viso: [ 91.2 -59.0  37.3  19.8  -7.3  16.0 -45.4  56.3  75.1 -22.4 -29.5  -6.1
 -31.1   7.1  44.4   4.2  33.4  18.8 -10.3  68.5  24.2 -20.9 -47.7 -40.8
  50.2 -40.1   9.7  10.0   1.7  68.1 -51.3  81.3 -47.8  13.8 -36.4  -1.1
  64.6  79.1  54.8  11.5  60.3   9.3 -13.9  47.2 -62.8 -87.9  17.7 -42.4]
fiv: [ 91.2 -59.0  37.3  19.8  61.1  16.0 -45.4  56.3  75.1 -22.4 -29.5  -6.1
 -31.1   7.1  44.4   4.2  33.4  18.8 -10.3  68.5  24.2 -20.9 -47.7 -40.8
  50.2 -40.1   9.7  10.0   1.7  68.1 -51.3  81.3 -47.8  13.8  52.9  -1.1
  64.6  79.1  54.8  11.5  60.3   9.3 -13.9  47.2 -62.8 -87.9  24.6 -42.4]
dipug: [  0.6 -24.0  16.6   0.2 -34.2 -10.6  46.5  -8.4 -22.9 -29.7 -10.7  12.1
 -15.5 -14.0  30.5  -5.2  -2.7  -9.8   3.5   2.1 -30.9 -21.2 -32.2 -34.2
   4.9 -37.8   6.3 -17.1  18.6  35.2 -20.6   2.4 -21.9  -5.7  17.8  -7.4
 -27.1 -21.2 -30.5  -0.7 -34.7 -27.4  22.4  -5.1  -6.7  27.3  12.8 -27.1]
diff dipug: [  0.6 -24.0  16.6   0.2 -34.2 -10.6  46.5  -8.4 -22.8 -29.7 -10.7  12.1
 -15.5 -14.0  30.5  -5.2  -2.7  -9.8   3.5   2.1 -30.9 -21.2 -32.2 -34.2
   4.9 -37.8   6.3 -17.1  18.6  35.2 -20.6   2.4 -21.9  -5.7  17.8  -7.4
 -27.1 -21.2 -30.5  -0.7 -34.7 -27.4  22.4  -5.1  -6.7  27.3  12.8 -27.1] => 8, [-22.9]
count dipug: [17.8] => 1
loc: [-7.4] => dipug, 35
diff fiv: [ 91.2 -59.0  37.3  19.8  61.1  16.0 -45.4  56.3  75.1 -22.4 -29.5  -6.1
 -31.1   7.1  44.4   4.2  33.4  18.8 -10.2  68.5  24.2 -20.9 -47.7 -40.8
  50.2 -40.1   9.7  10.0   1.7  68.1 -51.3  81.3 -47.8  13.8  52.9  -1.1
  64.6  79.1  54.8  11.5  60.3   9.3 -13.9  47.2 -62.8 -87.9  24.6 -42.4] => 18, [-10.3]
count fiv: [9.7] => 1

kasud: [  4.6  36.4 -51.8  16.3 -21.9 -32.2 -55.6  47.6 -23.4 -37.2 -29.0 -34.4
 -28.9 -71.5  40.9 -20.0]
Gemaz: [ 33.5 -22.3  -5.6   2.4  23.6  -8.8   7.0 -35.4  20.0  29.9  15.2 -43.4
  23.0  22.8 -47.3  33.5]
dobi: [ 23.6  -9.9   0.9  -1.0  21.1  -4.4   7.6 -29.1  18.2  20.7  11.9   0.8
  51.0  80.2 -50.5  14.6]
sero: [ 35.9  -6.1 -36.5  15.0   3.1 -23.4 -13.6  -8.6   8.9  14.2  -2.8 -56.9
   1.8 -23.3 -19.9  21.7]
vunov: [ 23.6  -9.9   0.9  -1.0  21.1  -4.4   7.6 -29.1  18.2  20.7  11.9 -35.4
  23.5  26.4 -37.8  25.1]
succ: [-23.3] => [-19.9]
succ: [-29.0] => [-34.4]
diff sero: [ 35.9  -6.1 -36.5  15.0   3.1 -23.4 -13.6  -8.6   8.9  14.2  -2.8 -56.9
   1.8 -23.2 -19.9  21.7] => 13, [-23.3]
loc: [-20.0] => kasud, 15
diff vunov: [ 23.5  -9.9   0.9  -1.0  21.1  -4.4   7.6 -29.1  18.2  20.7  11.9 -35.4
  23.5  26.4 -37.8  25.1] => 0, [23.6]
diff dobi: [ 23.6  -9.9   0.9  -1.0  21.1  -4.3   7.6 -29.1  18.2  20.7  11.9   0.8
  51.0  80.2 -50.5  14.6] => 5, [-4.4]

dalu: [ -4.5 -26.2   2.6 -27.5]
sote: [  3.3 -27.4 -13.1  13.6]
nar: [  0.3 -30.0  -7.4 -24.7]
lor: [ -7.4 -29.1  -2.9 -26.6]
Laniz: [ -0.3  65.8 -16.4  49.9]
meb: [ -1.9 -26.2   2.6 -27.5]
sopo: [  1.1  31.6 -18.1  18.3]
fozo: [ -2.9  17.4 -11.7   5.0]
mim: [ -4.5 -30.0  -7.4 -24.7]
vutek: [ -2.5 -43.0  -6.2 -23.5]
loc: [-2.5] => vutek, 0
succ: [17.4] => [-11.7]
loc: [65.8] => Laniz, 1
loc: [17.4] => fozo, 1

mugu: [25.5 -3.8 56.8  2.5 20.4]
Nub: [33.7 -4.0 -8.0 -8.8 -3.9]
keti: [56.8 56.8 56.8  2.5 25.4]
succ: [-4.0] => [-8.0]
loc: [-4.0] => Nub, 1
succ: [25.5] => [-3.8]
loc: [33.7] => Nub, 0
succ: [-8.0] => [-8.8]
count keti: [56.8] => 3

lunag: [-18.6 -54.5  57.9 -43.8  75.4  21.8 -40.0  31.7   3.2 -18.6  26.5  45.2
  22.2  47.6  18.7 -62.7  57.9 -43.1 -44.3 -31.9 -40.7  -8.6]
lozu: [  9.1  -4.5 -26.6   7.6 -30.3  -2.5  -9.8 -14.8  -0.7 -13.7 -14.4 -11.8
 -19.4  -8.2  -7.6   4.5 -11.2  11.6  13.4 -11.1 -34.2  18.5]
bav: [-4.4  1.3 -1.9 -0.7 -3.1 -3.3 -0.7 -3.1  2.2 -1.8 -2.5 -0.8 -0.4 -1.6
 -0.9  1.5 -0.1  1.9  0.9 -0.8 -0.6 -0.9]
bim: [-41.3  -3.6   4.3  -8.0   0.5 -56.1  -8.0 -49.2   1.7 -11.1 -20.4   3.1
  -8.0 -28.0  -8.0 -18.8  -1.4   3.4  -9.3 -42.3 -40.9 -42.3]
fef: [-36.1 -37.1  29.5 -42.8  43.1   4.5 -15.0   4.5 -16.0 -27.4 -14.1  12.5
   3.2   9.0  -9.3 -41.5   0.5 -25.3 -36.6 -43.7 -35.7 -26.4]
vulin: [ -8.4  -4.5 -26.6   7.6 -30.3  -2.5  -9.8 -14.8  -0.7 -13.7 -14.4 -11.8
 -19.4  -8.2  -7.6   4.5 -11.2  11.6  13.4 -11.1   3.2   6.7]
vani: [ -2.0 -33.8 -32.7 -21.0 -29.1   3.0 -25.6 -35.0 -21.2  -7.6  -1.2  -1.3
 -37.4   1.8  -4.7 -18.6 -24.2  -2.9  -1.6 -35.8 -28.2  -0.4]
milu: [ 23.4  -0.1   2.6 -16.8  -3.5  -5.3 -19.9  -7.3 -21.6  17.8  24.6   3.1
   4.4  -5.3   7.6  -9.2 -22.5 -19.2  -9.4  16.0 -15.0 -10.0]
count milu: [3.1] => 1
count lunag: [57.9] => 2
count bim: [-8.0] => 4
count fef: [9.0] => 1

rerof: [ 13.4  23.4  26.2  30.7 -27.0  41.4  11.8  -1.6   7.8  28.2   8.9   5.6
  26.7  63.2  24.6 -23.6  32.5 -47.7   9.7 -46.5  18.4 -49.2   8.8  54.6
  18.6 -15.8 -42.3  12.3 -45.8  25.0  12.8  20.5 -63.6  -6.9  -8.9 -43.1
   2.1 -17.7  -0.3]
feros: [ 15.3   0.3  25.1 -31.2 -85.0   2.0   1.9  -7.0 -12.3   3.8 -18.4 -20.6
 -17.8 -59.7  11.7 -46.9 -71.1  21.0 -23.3 -14.6 -12.7  30.5 -26.2 -27.3
 -17.2 -78.6 -33.7 -18.5 -25.7 -28.0 -12.2 -61.1  19.1 -75.1   0.0  -3.2
  10.7 -75.9 -14.8]
kina: [ -2.9 -48.4  20.8  16.6 -45.1 -52.9 -52.6 -64.7 -31.2 -39.6 -61.1 -50.6
 -53.1  77.9   5.8   8.0 -13.4  30.9 -39.8  -0.6 -63.1  20.7 -44.9 -21.7
 -11.6 -14.8 -20.1  10.7 -10.8  16.4 -14.5 -30.6   8.1  10.6 -53.1  14.1
   6.4  -3.2 -51.3]
Mov: [  8.4 -28.2   5.9 -29.4 -22.7 -33.6 -25.3  -6.9 -11.8 -25.5 -27.1 -26.2
 -29.3 -36.3  -5.0  -3.1 -33.8  41.9 -19.1  13.1 -25.5  43.2 -28.6 -35.0
 -22.3 -15.4   8.0 -24.5   9.5 -34.3 -26.5 -20.2  33.6  -6.7  -2.8  20.5
  -2.1 -18.7 -29.2]
vel: [-40.9 -29.8 -44.8 -39.6  46.9 -22.2 -27.3 -19.1 -35.4 -25.1 -24.8 -28.1
 -30.9 -34.4 -39.9  18.3  32.7   4.5 -29.1  21.1 -29.4  -3.0 -31.1  13.4
 -43.1  49.0  30.8 -27.2  16.5 -49.5 -46.6  30.7  21.0  49.5 -19.2  16.4
 -37.6  41.5 -40.1]
ketan: [ 32.8  26.0  65.4  -3.5 -71.6  40.5  21.6  24.7   5.3  54.3  19.0  16.7
  33.8 -24.4  15.9 -71.5 -29.8 -26.0   0.2 -42.1  21.8  23.4  -0.9  11.9
   5.0 -61.3 -45.4  23.1 -57.0  -1.9  -8.2 -14.7 -27.7 -65.6  18.1 -30.1
   2.1 -66.0   0.5]
biz: [ 21.1 -15.9   7.1   8.3 -13.2 -24.3 -19.6 -18.2  15.6 -37.0 -16.1 -10.3
 -31.0  19.6  20.3   9.2 -28.5  35.7   6.8  20.9 -24.4  22.7  -0.2 -44.2
   8.1 -20.0   2.6 -16.2  17.2  13.7  22.7 -36.5  41.2  -1.8  14.9  16.1
  19.0  -9.0  -0.2]
volit: [-44.7 -14.5 -59.5 -35.6  59.7  -2.2 -10.7 -12.4 -25.1 -19.9 -20.2 -23.6
 -26.5 -42.5 -47.5  33.5  30.5   1.7 -23.4  23.7 -20.8 -37.2 -29.3  15.8
 -30.9  48.7  33.5 -21.3  26.7 -37.0 -39.4  28.6  13.7  38.6 -15.4  21.0
 -38.3  40.4 -21.6]
Pavuz: [-31.8 -54.5 -15.7  10.4   9.7 -78.4 -70.5 -47.9 -25.7 -43.4 -49.5 -42.8
 -33.3  53.9 -24.4  32.4  23.2  25.2 -19.3  22.6 -41.6  -8.6 -24.2  -3.4
  -5.1  34.5  -1.0 -40.3   8.1   8.1 -12.0  -5.1   1.6  45.2 -30.7  28.7
 -20.6  29.3 -36.6]
Lefe: [-53.4  -7.7 -72.1 -24.1  58.4  21.1  -2.6 -10.7 -24.0 -13.8 -15.8  -7.0
 -16.8 -11.8 -36.1  49.0  20.8  -0.1 -19.6  18.2 -18.3 -69.3 -19.0  14.9
 -27.1  44.9  35.0 -14.8  32.2 -25.4  18.4  17.5  -6.0  41.9 -24.3   7.7
 -21.4  49.2 -11.3]
succ: [18.3] => [32.7]
succ: [10.6] => [-53.1]
loc: [30.8] => vel, 26
loc: [0.3] => feros, 1
succ: [-45.8] => [25.0]
succ: [-8.2] => [-14.7]

kulek: [-19.7   7.1  53.2  48.4]
Sem: [-0.9 -1.0 31.9  3.0]
pofup: [-19.7 -19.7  -5.1 -19.7]
Mipam: [-0.9 71.9 32.0  3.0]
Bogi: [-19.8   7.1  -5.1  48.4]
loc: [32.0] => Mipam, 2
diff Bogi: [-19.8   7.1  -5.2  48.4] => 2, [-5.1]
diff Bogi: [-19.8   7.1  -5.0  48.4] => 2, [-5.1]
asked: [-19.7 -19.7  -5.1 -19.7] => pofup
count pofup: [-19.7] => 3

puf: [-35.3   6.9 -19.5 -12.6 -25.0   7.1  -7.3 -58.2   7.1 -18.5 -22.9 -20.0
 -26.5 -31.9 -32.2 -25.4  35.4  -7.9 -42.4 -26.8  -9.8 -22.6 -28.3 -29.3
   1.3 -32.0 -13.8 -23.6 -42.0 -35.5 -24.1 -51.4  -8.1 -28.1 -26.1  30.7
 -35.9 -11.0 -22.4 -16.7 -40.8 -29.0   8.3 -24.9 -29.1 -30.0]
tidam: [ 15.0  -0.1  27.9   2.2  26.5 -18.8  19.3  29.3  15.3  25.7  40.6  18.0
  31.9  47.6  49.5  35.2 -18.6   6.3  13.3   4.9  -5.7  35.0  10.0  39.2
 -26.8  46.7  19.0  26.9  14.7  13.1  41.9  15.8  17.9  34.7  14.6 -30.7
   8.8  12.5  -3.2  19.1   9.2  43.0 -13.3  35.4  46.5  37.2]
dus: [ -5.5 -69.6  33.1 -38.4  32.9 -44.0  13.8 -28.2  46.8  44.1  16.7 -28.5
  25.2  31.6  23.5  23.9 -10.7 -25.1   7.3  -1.6   9.6   9.3 -13.3  38.1
 -45.5  11.7  16.6  11.9  -8.3   5.6  22.7   1.9   2.8  14.5  -1.1 -10.2
   2.4 -46.6 -11.9  -4.5  -0.2  22.7 -53.2  26.3  21.1   5.0]
riro: [-57.6  -4.2  12.2 -16.0   3.7 -19.1   2.4 -85.8  15.1   4.0  -4.4  -9.3
   8.0  -2.6  -1.6   3.1  26.4 -15.9 -62.3 -37.5 -37.2  -4.2 -56.3  -0.9
 -26.0   0.8 -14.3   1.1 -71.1 -55.5  -6.0 -61.2  12.6  -3.2 -24.0  32.9
 -60.1 -14.9 -41.1 -19.3 -67.0 -12.4 -24.6   9.7 -15.3 -13.3]
lemi: [ 21.9  21.3 -47.6  22.3 -36.9  30.0 -16.1  20.6 -43.2 -33.5 -26.9   4.1
 -31.4 -37.2 -37.0 -33.9  -0.4   9.8  13.5  -0.3  17.5 -28.9  20.9 -28.8
  38.9 -32.6 -12.4 -16.7  26.6  17.6 -30.9  10.6 -19.4 -18.7   2.7  15.3
 -31.5   7.2  -5.0  31.0 -37.3  15.0   4.6 -15.6  11.6   8.9]
fiboz: [ 21.9  21.3 -47.6  22.3 -36.9  30.0 -16.1  20.6 -43.2 -33.5 -26.9   4.1
 -31.4 -37.2 -37.0 -33.9  -0.4   9.8  13.5  -0.3  17.5 -28.9  20.9 -28.8
  38.9 -32.6 -12.4 -16.7  26.6  17.6 -30.9  10.6 -19.4 -18.7   2.7  15.3
  15.3  14.3  33.9   1.2  18.2 -24.8  35.9 -37.4 -34.0 -19.6]
nadi: [ 33.0  30.7  23.4 -12.9  10.1   1.6 -23.0  57.4  27.5   7.0  20.1  -2.2
  21.1   0.6   4.9 -15.2 -34.9 -19.7  33.0  27.9  -7.1   2.1   7.6  10.0
   8.7  -3.4  24.4  -4.9 -21.0  33.0  12.9  18.8  33.0 -15.2  39.9   6.2
  36.7  17.6   8.7 -21.5  49.5   5.8  -0.9  17.3 -15.2   1.8]
vik: [ 44.9  -3.5   9.3  -9.6  -4.5 -13.3 -20.7  47.5  16.6  -1.8  -6.1 -18.0
  -2.5  -5.2 -14.5  -0.3 -45.5 -17.6  44.2  32.3  13.3 -16.1  16.3  -5.6
  20.1 -10.6  24.8 -16.7  47.2  14.8   2.6  15.9 -31.0 -22.4  33.0  24.2
  50.8  -7.4  15.9 -20.9  38.7 -13.9  -4.6   4.6 -20.3 -10.6]
Veket: [ -0.9 -30.6 -28.4  -6.7 -21.4  11.9 -28.9 -18.7 -14.9 -20.8 -29.5 -26.1
 -32.3 -33.7 -25.6 -21.7   7.1 -10.1   4.0  -3.6  21.3 -34.4  -4.8 -31.0
  11.0 -35.6 -13.9 -23.2  -1.1  -5.6 -32.3   1.0 -22.8 -27.3  -6.1  31.4
   8.7 -20.1   5.7 -13.6   1.9 -42.5  17.7 -27.2 -42.3 -32.9]
sefir: [-57.6  -4.2  12.2 -16.0   3.7 -19.1   2.4 -85.8  15.1   4.0  -4.4  -9.3
   8.0  -2.6  -1.6   3.1  26.4 -15.9 -62.3 -37.5 -37.2  -4.2 -56.3  -0.9
 -26.0   0.8  24.8 -16.7  47.2  14.8 -18.2  15.9 -31.0 -22.4  33.0  24.2
  50.8  -7.4  15.9 -20.9  38.7 -13.9  -4.6   4.6 -20.3 -10.6]
count nadi: [32.9] => 0
succ: [7.0] => [20.1]
succ: [-4.9] => [-21.0]
succ: [-33.7] => [-25.6]
diff Veket: [ -0.9 -30.6 -28.4  -6.7 -21.4  11.9 -28.9 -18.7 -14.9 -20.8 -29.5 -26.1
 -32.3 -33.7 -25.6 -21.7   7.1 -10.1   4.0  -3.6  21.3 -34.4  -4.8 -31.0
  11.0 -35.6 -13.9 -23.2  -1.1  -5.6 -32.3   1.0 -22.8 -27.4  -6.1  31.4
   8.7 -20.1   5.7 -13.6   1.9 -42.5  17.7 -27.2 -42.3 -32.9] => 33, [-27.3]
count nadi: [-15.2] => 3
diff dus: [ -5.5 -69.6  33.1 -38.5  32.9 -44.0  13.8 -28.2  46.8  44.1  16.7 -28.5
  25.2  31.6  23.5  23.9 -10.7 -25.1   7.3  -1.6   9.6   9.3 -13.3  38.1
 -45.5  11.7  16.6  11.9  -8.3   5.6  22.7   1.9   2.8  14.5  -1.1 -10.2
   2.4 -46.6 -11.9  -4.5  -0.2  22.7 -53.2  26.3  21.1   5.0] => 3, [-38.4]

Kifoz: [  9.4  76.2 -43.7 -26.0  53.9  13.5  58.8  80.5 -25.2 -11.2   9.5  81.4
  14.4  51.7]
Tanib: [ 13.2 -29.8 -24.7  68.8  70.4  85.0 -66.0  40.0 -75.7 -14.5  55.9  43.4
 -73.4  29.7]
sinaf: [ 81.0 -12.1 -74.1 -73.1 -25.2  64.9 -23.1  72.6 -39.6  11.8  70.1  88.1
  56.6   2.6]
Kuzed: [-41.2  84.0  22.3  83.9  52.4 -34.7 -83.1 -83.1 -13.6  -2.0  60.1  35.8
  62.4 -66.7]
Bupa: [ 84.3  56.6  26.3  62.8  -8.6  40.0  26.4  20.0 -79.9 -58.2  22.4  18.7
  31.1   6.1]
dubev: [ 10.8 -43.8 -11.3  73.0 -65.5   0.3  42.6  65.2 -78.8 -51.4  57.1 -18.6
  24.9  28.9]
count Kuzed: [83.9] => 1
loc: [70.1] => sinaf, 10

Riz: [-30.6  -1.9  24.2  18.2  40.4  38.5]
Rola: [-69.7 -55.1  -7.6 -30.9 -26.1 -30.7]
ralam: [-79.2 -52.7   3.4 -18.6 -20.6 -16.3]
nuno: [-65.2 -48.1   3.3  17.0   3.3   5.2]
loc: [-79.2] => ralam, 0
loc: [-30.7] => Rola, 5
diff nuno: [-65.1 -48.1   3.3  17.0   3.3   5.2] => 0, [-65.2]
succ: [-79.2] => [-52.7]
succ: [3.4] => [-18.6]
loc: [38.5] => Riz, 5

lepuz: [-27.9 -25.9 -29.6  -9.1 -28.1 -35.0 -33.6 -27.1  59.4  -2.0 -74.5 -49.8
 -28.9 -24.5 -47.6 -32.1  -0.6 -29.7 -35.3 -13.4 -77.6 -58.3 -30.7 -64.7
   2.3 -17.8 -47.8]
Tozik: [-67.3 -42.8 -11.6  43.8 -38.4 -21.4 -13.7 -24.1  40.1  58.3   4.4 -14.8
  19.3   3.2  30.0 -22.3  38.6   2.3 -31.6   9.2   8.0  14.2 -12.9  20.7
  21.6  19.0 -13.7]
guk: [ -2.0  14.7   8.4   7.1   4.1  21.1  22.1  11.2  53.1  14.0 -52.8 -44.4
 -14.5  19.3 -33.4  17.5 -42.2  23.0 -21.9  24.3 -72.6 -41.3  17.4 -33.8
  32.9  32.2 -42.9]
loc: [-27.9] => lepuz, 0
count lepuz: [-47.6] => 1

gep: [ -2.5  -1.8  18.6   0.5   8.2  14.3 -18.4  10.7 -77.2 -15.2  -2.2   0.5
   8.6 -10.2   0.6]
velu: [  1.7  -4.8   4.1   0.1   2.4  -1.4   2.0  -2.5 -21.8  -6.2   1.3  -1.1
  -0.8  -0.3   1.0]
pefum: [ -2.5  -1.8  18.6  -4.5   8.2  14.3   3.7  10.7 -77.2 -15.2  -2.2   0.5
   8.6 -10.2   0.6]
sifun: [ -2.5  -1.8  18.6  -4.5   8.2  14.3  -1.2  10.7 -77.2 -15.2  -2.2   0.5
   8.6 -10.2   0.6]
succ: [-0.3] => [1.0]
count gep: [0.5] => 2
succ: [-1.1] => [-0.8]

